Below is a small trained network, with its code and all its weights. Each question gives an input and a target symbol and asks what happens when units are switched off, that is, made to give their printed mean instead of their output.

import numpy as np


def w(rows, s, z=0):
    codes = np.array(rows[::2]) - 128.0
    scale = np.full(codes.shape[1], s)
    scale[-1] = z or s
    return codes * scale


def f(y):
    return np.maximum(y, 0)


def softmax(a):
    e = np.exp(a - a.max(-1, keepdims=True))
    return e / e.sum(-1, keepdims=True)


def log_softmax(a):
    a = a - a.max(-1, keepdims=True)
    return a - np.log(np.exp(a).sum(-1, keepdims=True))


def net(x, mask):
    ids = ['ΠΦεηθμω'.index(c) for c in x.split()]
    T = len(ids)
    res = E[ids] + P[:T]
    u = 0
    for l in range(2):
        r = res
        for j in range(3):
            rows = slice(4 * j, 4 * j + 4)
            q, k, v = (r @ M[l][rows].T for M in (Q, K, V))
            z = softmax(np.where(np.tri(T) > 0, q @ k.T / 4**0.5, -1e9)) @ v
            o = O[l][rows]
            res = res + np.where(mask[u + j], z, o[:, -1]) @ o[:, :-1]
        u += 3
        y = f(res @ A[l][:, :-1].T + A[l][:, -1])
        res = res + np.where(mask[u : u + 8], y, B[l][:, -1]) @ B[l][:, :-1]
        u += 8
    return log_softmax(res[-1] @ U[:, :-1].T + U[:, -1])


Q, K, V, O, A, B = {}, {}, {}, {}, {}, {}
E = w([
[133,106,215,44],'Π',
[148,83,232,73],'Φ',
[62,197,66,66],'ε',
[129,235,179,144],'η',
[131,117,250,67],'θ',
[171,85,64,93],'μ',
[210,159,141,146],'ω',
],0.019)
P = w([
[190,163,195,2],'0',
[189,158,166,38],'1',
[111,120,185,40],'2',
[205,147,150,86],'3',
[97,115,162,78],'4',
[223,145,126,126],'5',
[89,107,147,117],'6',
[225,149,105,163],'7',
[81,104,133,151],'8',
[233,140,96,204],'9',
[83,104,108,195],'10',
[244,131,86,239],'11',
[78,106,94,227],'12',
],0.0085)
Q[0] = w([
[180,125,125,129],'0.h0',
[142,162,147,119],'0.h0',
[105,153,114,108],'0.h0',
[125,132,125,150],'0.h0',
[204,155,139,142],'0.h1',
[121,102,101,125],'0.h1',
[252,161,151,126],'0.h1',
[122,158,82,170],'0.h1',
[130,134,115,147],'0.h2',
[117,130,126,113],'0.h2',
[161,131,136,139],'0.h2',
[122,133,115,146],'0.h2',
],0.033)
K[0] = w([
[143,90,143,176],'0.h0',
[189,187,220,131],'0.h0',
[151,150,118,93],'0.h0',
[97,173,113,179],'0.h0',
[116,153,65,221],'0.h1',
[146,109,120,75],'0.h1',
[119,132,40,250],'0.h1',
[200,189,111,60],'0.h1',
[123,127,153,85],'0.h2',
[106,152,113,139],'0.h2',
[117,87,161,162],'0.h2',
[145,142,133,74],'0.h2',
],0.017)
V[0] = w([
[99,73,125,109],'0.h0',
[126,160,152,149],'0.h0',
[154,91,137,51],'0.h0',
[162,84,168,172],'0.h0',
[202,11,99,107],'0.h1',
[178,149,163,219],'0.h1',
[115,68,141,116],'0.h1',
[90,128,174,175],'0.h1',
[151,100,110,185],'0.h2',
[168,150,136,106],'0.h2',
[134,140,124,180],'0.h2',
[105,193,113,116],'0.h2',
],0.012)
O[0] = w([
[189,156,143,89,84],'0.h0',
[113,133,113,144,154],'0.h0',
[139,158,135,189,254],'0.h0',
[102,215,114,88,168],'0.h0',
[193,60,72,1,142],'0.h1',
[227,197,204,95,184],'0.h1',
[105,29,133,126,102],'0.h1',
[132,101,222,191,100],'0.h1',
[183,165,161,47,35],'0.h2',
[69,140,135,115,221],'0.h2',
[166,179,160,89,65],'0.h2',
[164,155,161,172,132],'0.h2',
],0.0074,0.0092)
A[0] = w([
[158,138,176,2,165],'0.n0',
[202,127,56,78,148],'0.n1',
[45,173,116,155,217],'0.n2',
[134,74,153,94,75],'0.n3',
[125,187,12,99,112],'0.n4',
[180,100,129,83,255],'0.n5',
[137,118,206,218,129],'0.n6',
[56,112,171,145,156],'0.n7',
],0.0088,0.0076)
B[0] = w([
[62,138,204,195,245],'0.n0',
[35,133,64,117,221],'0.n1',
[156,140,111,18,254],'0.n2',
[168,93,126,148,149],'0.n3',
[98,220,206,117,197],'0.n4',
[21,144,180,254,251],'0.n5',
[210,139,116,91,240],'0.n6',
[157,118,140,88,225],'0.n7',
],0.0075,0.0085)
Q[1] = w([
[152,170,71,181],'1.h0',
[136,172,50,186],'1.h0',
[123,101,61,94],'1.h0',
[142,114,131,122],'1.h0',
[113,80,158,55],'1.h1',
[118,144,143,111],'1.h1',
[129,127,134,109],'1.h1',
[163,131,88,187],'1.h1',
[129,101,90,109],'1.h2',
[149,123,187,153],'1.h2',
[141,182,116,253],'1.h2',
[149,166,128,69],'1.h2',
],0.015)
K[1] = w([
[167,165,62,136],'1.h0',
[123,169,48,129],'1.h0',
[111,149,129,87],'1.h0',
[140,120,131,109],'1.h0',
[147,128,96,162],'1.h1',
[117,161,137,157],'1.h1',
[118,136,121,137],'1.h1',
[110,123,157,103],'1.h1',
[89,143,138,85],'1.h2',
[155,101,189,144],'1.h2',
[131,159,127,250],'1.h2',
[146,161,131,102],'1.h2',
],0.018)
V[1] = w([
[130,154,142,108],'1.h0',
[161,131,50,173],'1.h0',
[114,105,184,101],'1.h0',
[125,142,107,149],'1.h0',
[132,192,28,155],'1.h1',
[132,118,133,179],'1.h1',
[130,143,116,89],'1.h1',
[173,95,100,154],'1.h1',
[2,157,65,117],'1.h2',
[152,75,171,161],'1.h2',
[79,161,225,157],'1.h2',
[118,101,145,133],'1.h2',
],0.0067)
O[1] = w([
[104,151,126,135,151],'1.h0',
[122,29,230,103,64],'1.h0',
[159,192,68,148,156],'1.h0',
[119,110,139,129,128],'1.h0',
[181,180,30,193,100],'1.h1',
[149,90,135,204,128],'1.h1',
[130,155,104,107,124],'1.h1',
[109,178,151,153,63],'1.h1',
[254,158,112,147,164],'1.h2',
[116,131,158,88,109],'1.h2',
[151,15,96,55,254],'1.h2',
[130,120,163,110,124],'1.h2',
],0.005,0.014)
A[1] = w([
[161,82,2,122,38],'1.n0',
[140,223,169,151,35],'1.n1',
[132,128,247,160,74],'1.n2',
[219,46,181,135,133],'1.n3',
[93,14,122,219,2],'1.n4',
[161,224,213,120,84],'1.n5',
[15,133,113,131,96],'1.n6',
[36,116,33,95,149],'1.n7',
],0.0079,0.0074)
B[1] = w([
[60,165,227,102,159],'1.n0',
[122,7,158,26,194],'1.n1',
[142,166,40,106,204],'1.n2',
[98,120,93,84,161],'1.n3',
[124,186,38,137,140],'1.n4',
[139,129,126,232,254],'1.n5',
[184,100,76,132,165],'1.n6',
[205,90,151,158,194],'1.n7',
],0.011,0.0079)
U = w([
[145,18,141,150,92],'Π',
[64,98,63,130,85],'Φ',
[159,189,39,115,70],'ε',
[224,89,186,172,20],'η',
[70,106,162,79,112],'θ',
[189,59,65,221,37],'μ',
[1,163,178,235,255],'ω',
],0.0084,0.0055)

Each question gives the input, a string of symbols that net reads in full, and the target symbol t.
The units are the heads (4 rows each of Q, K, V and O) and the neurons (one row each of A and B). Each row of codes is followed by its name. A weight is (code - 128) times the scale printed after its matrix; where a second scale follows, it is the last column's (O, A, B and U).
mask holds one flag per unit, layer by layer, with each layer's heads first. A switched-off unit (its flag False) gives its mean, the last column of its rows in O or B, instead of its output. The means were averaged over made-up inputs and are rounded, as every weight is.
A unit's drop is (log p(t) with every unit on - log p(t) with that unit switched off) / (log p(t) with every unit on - log p(t) with every unit switched off).
The circuit of an input: a set's keep is (log p(t) with only the set's units on - log p(t) with every unit switched off) / (log p(t) with every unit on - log p(t) with every unit switched off). Starting from the 12 units with the biggest drops (on a tie, the unit counted first), units are removed one at a time, each time the one whose removal leaves the highest keep (on an exact tie, the one counted first), for as long as the keep stays at least 0.8.
units of the circuit, in order: the units of the circuit, biggest drop first
unit that matters most: the unit with the biggest drop
k most important neurons: the k neurons with the biggest drops, biggest first
k most important neurons of layer l: the k neurons of layer l with the biggest drops, biggest first
which heads matter: for each layer, one digit per head in row order, 1 if its drop is at least 0.15 and else 0, layers parted by /
input Π ε Π Π, target ε: which heads matter	010 / 001
input ω Π ω Φ ω θ, target ω: which heads matter	000 / 000
input ε ω ε ω Π, target Π: which heads matter	111 / 000
input ω ε ω μ θ θ Π ω ω ε ω, target ε: units of the circuit, in order	0.n5; 0.h1
input θ θ ε ω θ Π Π ε ω ω Φ, target Φ: units of the circuit, in order	0.h1; 1.n4; 1.n3; 0.n4
input Φ ω Φ ω η ω ω θ ω ω η Π, target η: units of the circuit, in order	0.h1; 0.n6
input ε Φ θ ε μ Π Π μ η θ, target η: units of the circuit, in order	0.h1; 0.n6
input ω Π ω Φ η Π ε, target ε: unit that matters most	1.h2
input ω η ω ω ω Φ Π ω ω ω η θ θ, target θ: which heads matter	010 / 001
input Π ω Π Φ μ ω θ ω Π θ Π Π ω, target Π: units of the circuit, in order	0.n0; 1.h0; 1.h1
input ω ω Π θ ω η ε ω, target ω: which heads matter	010 / 000
input θ ε θ ω θ Π ω θ θ η ε Π, target ε: which heads matter	010 / 100
input Π ω ω ω ω θ ω, target θ: units of the circuit, in order	0.n0; 1.n5; 1.h1; 1.h0
input ω ω ω Φ θ ω Φ θ ω Π ε θ, target ε: unit that matters most	0.h1
input ω η Π θ, target η: units of the circuit, in order	0.h1; 1.n5; 0.n6; 1.n1
input ε Φ θ μ Π Π Φ θ, target μ: units of the circuit, in order	0.h1; 1.n7; 0.n1; 1.h1
input ω ω ω ω Φ θ μ Π, target μ: 4 most important neurons	1.n7; 1.n6; 0.n5; 0.n0
input Π ω Π ω μ Π θ Φ Φ θ, target μ: 2 most important neurons of layer 0	0.n5; 0.n0
input ω θ ω Π ω, target Π: 4 most important neurons of layer 0	0.n0; 0.n5; 0.n2; 0.n4
input ε ω η ω θ ω ω μ ω θ ω, target θ: unit that matters most	0.n0
input ω θ ω ω θ θ ω Π μ Φ, target μ: 3 most important neurons	1.n7; 0.n5; 1.n6
input ω ω Φ θ ω ω θ ε θ ω θ Φ, target ω: 2 most important neurons of layer 0	0.n0; 0.n5
input Π ω ω μ μ Φ ω Π ε Φ, target ε: which heads matter	010 / 000
input ω Π θ ω Π θ η θ ω θ ω ω ε, target ε: which heads matter	000 / 001
input ε Π ω θ μ θ ω θ ε θ, target ε: 4 most important neurons	0.n2; 0.n0; 0.n5; 0.n6
input ω ω Π ω ω ε ω ω η ω Π η, target η: 2 most important neurons	1.n5; 1.n1
input Π ω ω ε η ω Φ Π, target ω: 2 most important neurons	0.n0; 1.n5
input ω η μ μ ω ω Π, target Π: most important neuron of layer 0	0.n4
input ε ω ω ω μ, target μ: 3 most important neurons of layer 1	1.n7; 1.n6; 1.n1
